Below is a small trained network, with its code and all its weights. Each question gives an input and a target symbol and asks what happens when units are switched off, that is, made to give their printed mean instead of their output.

import numpy as np


def w(rows, s, z=0):
    codes = np.array(rows[::2]) - 128.0
    scale = np.full(codes.shape[1], s)
    scale[-1] = z or s
    return codes * scale


def softmax(a):
    e = np.exp(a - a.max(-1, keepdims=True))
    return e / e.sum(-1, keepdims=True)


def log_softmax(a):
    a = a - a.max(-1, keepdims=True)
    return a - np.log(np.exp(a).sum(-1, keepdims=True))


def net(x, mask):
    ids = ['ΘΣΦαβδζηλπτω'.index(c) for c in x.split()]
    T = len(ids)
    res = E[ids] + P[:T]
    u = 0
    for l in range(2):
        r = res
        for j in range(3):
            rows = slice(2 * j, 2 * j + 2)
            q, k, v = (r @ M[l][rows].T for M in (Q, K, V))
            z = softmax(np.where(np.tri(T) > 0, q @ k.T / 2**0.5, -1e9)) @ v
            o = O[l][rows]
            res = res + np.where(mask[u + j], z, o[:, -1]) @ o[:, :-1]
        u += 3
    return log_softmax(res[-1] @ U[:, :-1].T + U[:, -1])


Q, K, V, O = {}, {}, {}, {}
E = w([
[129,114,136],'Θ',
[162,127,150],'Σ',
[138,114,144],'Φ',
[102,182,79],'α',
[123,175,47],'β',
[141,125,143],'δ',
[127,109,187],'ζ',
[122,210,165],'η',
[191,53,120],'λ',
[142,128,141],'π',
[138,119,148],'τ',
[253,176,187],'ω',
],0.016)
P = w([
[231,10,252],'0',
[100,42,178],'1',
[132,78,180],'2',
[164,97,156],'3',
[167,92,129],'4',
[152,136,133],'5',
[165,107,132],'6',
[151,114,133],'7',
[130,109,142],'8',
],0.0026)
Q[0] = w([
[142,88,131],'L0H1',
[77,254,54],'L0H1',
[111,52,182],'L0H2',
[95,158,219],'L0H2',
[123,14,166],'L0H3',
[212,151,189],'L0H3',
],0.0091)
K[0] = w([
[130,112,113],'L0H1',
[162,253,117],'L0H1',
[38,168,97],'L0H2',
[124,152,131],'L0H2',
[170,160,96],'L0H3',
[193,140,151],'L0H3',
],0.014)
V[0] = w([
[46,133,20],'L0H1',
[130,118,44],'L0H1',
[191,45,121],'L0H2',
[1,118,125],'L0H2',
[137,100,20],'L0H3',
[123,183,26],'L0H3',
],0.0078)
O[0] = w([
[101,51,35,2],'L0H1',
[185,1,69,71],'L0H1',
[162,148,203,174],'L0H2',
[59,133,108,43],'L0H2',
[190,51,208,50],'L0H3',
[188,99,132,36],'L0H3',
],0.0073,0.0037)
Q[1] = w([
[145,23,80],'L1H1',
[160,152,79],'L1H1',
[64,33,98],'L1H2',
[2,135,141],'L1H2',
[155,24,118],'L1H3',
[45,69,163],'L1H3',
],0.0092)
K[1] = w([
[68,123,43],'L1H1',
[120,152,113],'L1H1',
[34,178,214],'L1H2',
[144,172,254],'L1H2',
[177,186,185],'L1H3',
[69,166,176],'L1H3',
],0.0084)
V[1] = w([
[238,103,73],'L1H1',
[189,61,120],'L1H1',
[208,165,234],'L1H2',
[1,166,236],'L1H2',
[125,88,156],'L1H3',
[188,127,189],'L1H3',
],0.0053)
O[1] = w([
[167,106,102,85],'L1H1',
[179,107,97,75],'L1H1',
[140,116,2,252],'L1H2',
[112,154,128,168],'L1H2',
[112,90,118,118],'L1H3',
[152,88,160,178],'L1H3',
],0.0085,0.0041)
U = w([
[105,141,6,123],'Θ',
[58,199,143,214],'Σ',
[138,134,111,56],'Φ',
[95,135,95,144],'α',
[154,150,122,1],'β',
[140,134,110,83],'δ',
[253,221,125,61],'ζ',
[160,42,187,239],'η',
[107,98,142,67],'λ',
[126,127,122,97],'π',
[109,101,148,168],'τ',
[179,73,57,169],'ω',
],0.007,0.0042)

Each question gives the input, a string of symbols that net reads in full, and the target symbol t.
The units are the heads (2 rows each of Q, K, V and O). Each row of codes is followed by its name. A weight is (code - 128) times the scale printed after its matrix; where a second scale follows, it is the last column's (O and U).
mask holds one flag per head, layer by layer. A switched-off head (its flag False) gives its mean, the last column of its rows in O, instead of its output. The means were averaged over made-up inputs and are rounded, as every weight is.
A unit's drop is (log p(t) with every unit on - log p(t) with that unit switched off) / (log p(t) with every unit on - log p(t) with every unit switched off).
The circuit of an input: a set's keep is (log p(t) with only the set's units on - log p(t) with every unit switched off) / (log p(t) with every unit on - log p(t) with every unit switched off). Starting from all 6 units, units are removed one at a time, each time the one whose removal leaves the highest keep (on an exact tie, the one counted first), for as long as the keep stays at least 0.8.
circuit, biggest first: the units of the circuit, biggest drop first
unit that matters most: the unit with the biggest drop
heads that matter: for each layer, one digit per head in row order, 1 if its drop is at least 0.15 and else 0, layers parted by /
drop of u: that unit's drop, to one decimal
input ζ η Φ, target Σ: heads that matter => 101 / 100
input ζ ζ β ζ α, target Θ: circuit, biggest first => [L0H1, L1H2]
input β β Σ Φ, target η: circuit, biggest first => [L0H3, L1H2, L0H1]
input ζ ζ δ, target Σ: circuit, biggest first => [L0H3, L0H1, L1H1]
input Σ β β, target ω: circuit, biggest first => [L0H1, L0H3]
input ζ β ω ω ζ β, target ζ: heads that matter => 110 / 000
input ζ ζ π, target Σ: unit that matters most => L0H3
input ζ α ζ, target Σ: circuit, biggest first => [L0H1, L1H1, L0H3, L0H2]
input Θ β β ζ λ, target η: heads that matter => 101 / 010
input β α β, target ω: drop of L0H3 => 0.6
input α ζ λ β β β Θ, target η: drop of L1H2 => 0.4
input β β β Θ π τ, target η: drop of L0H1 => 0.4
input π β α β Θ, target η: drop of L0H3 => 0.8
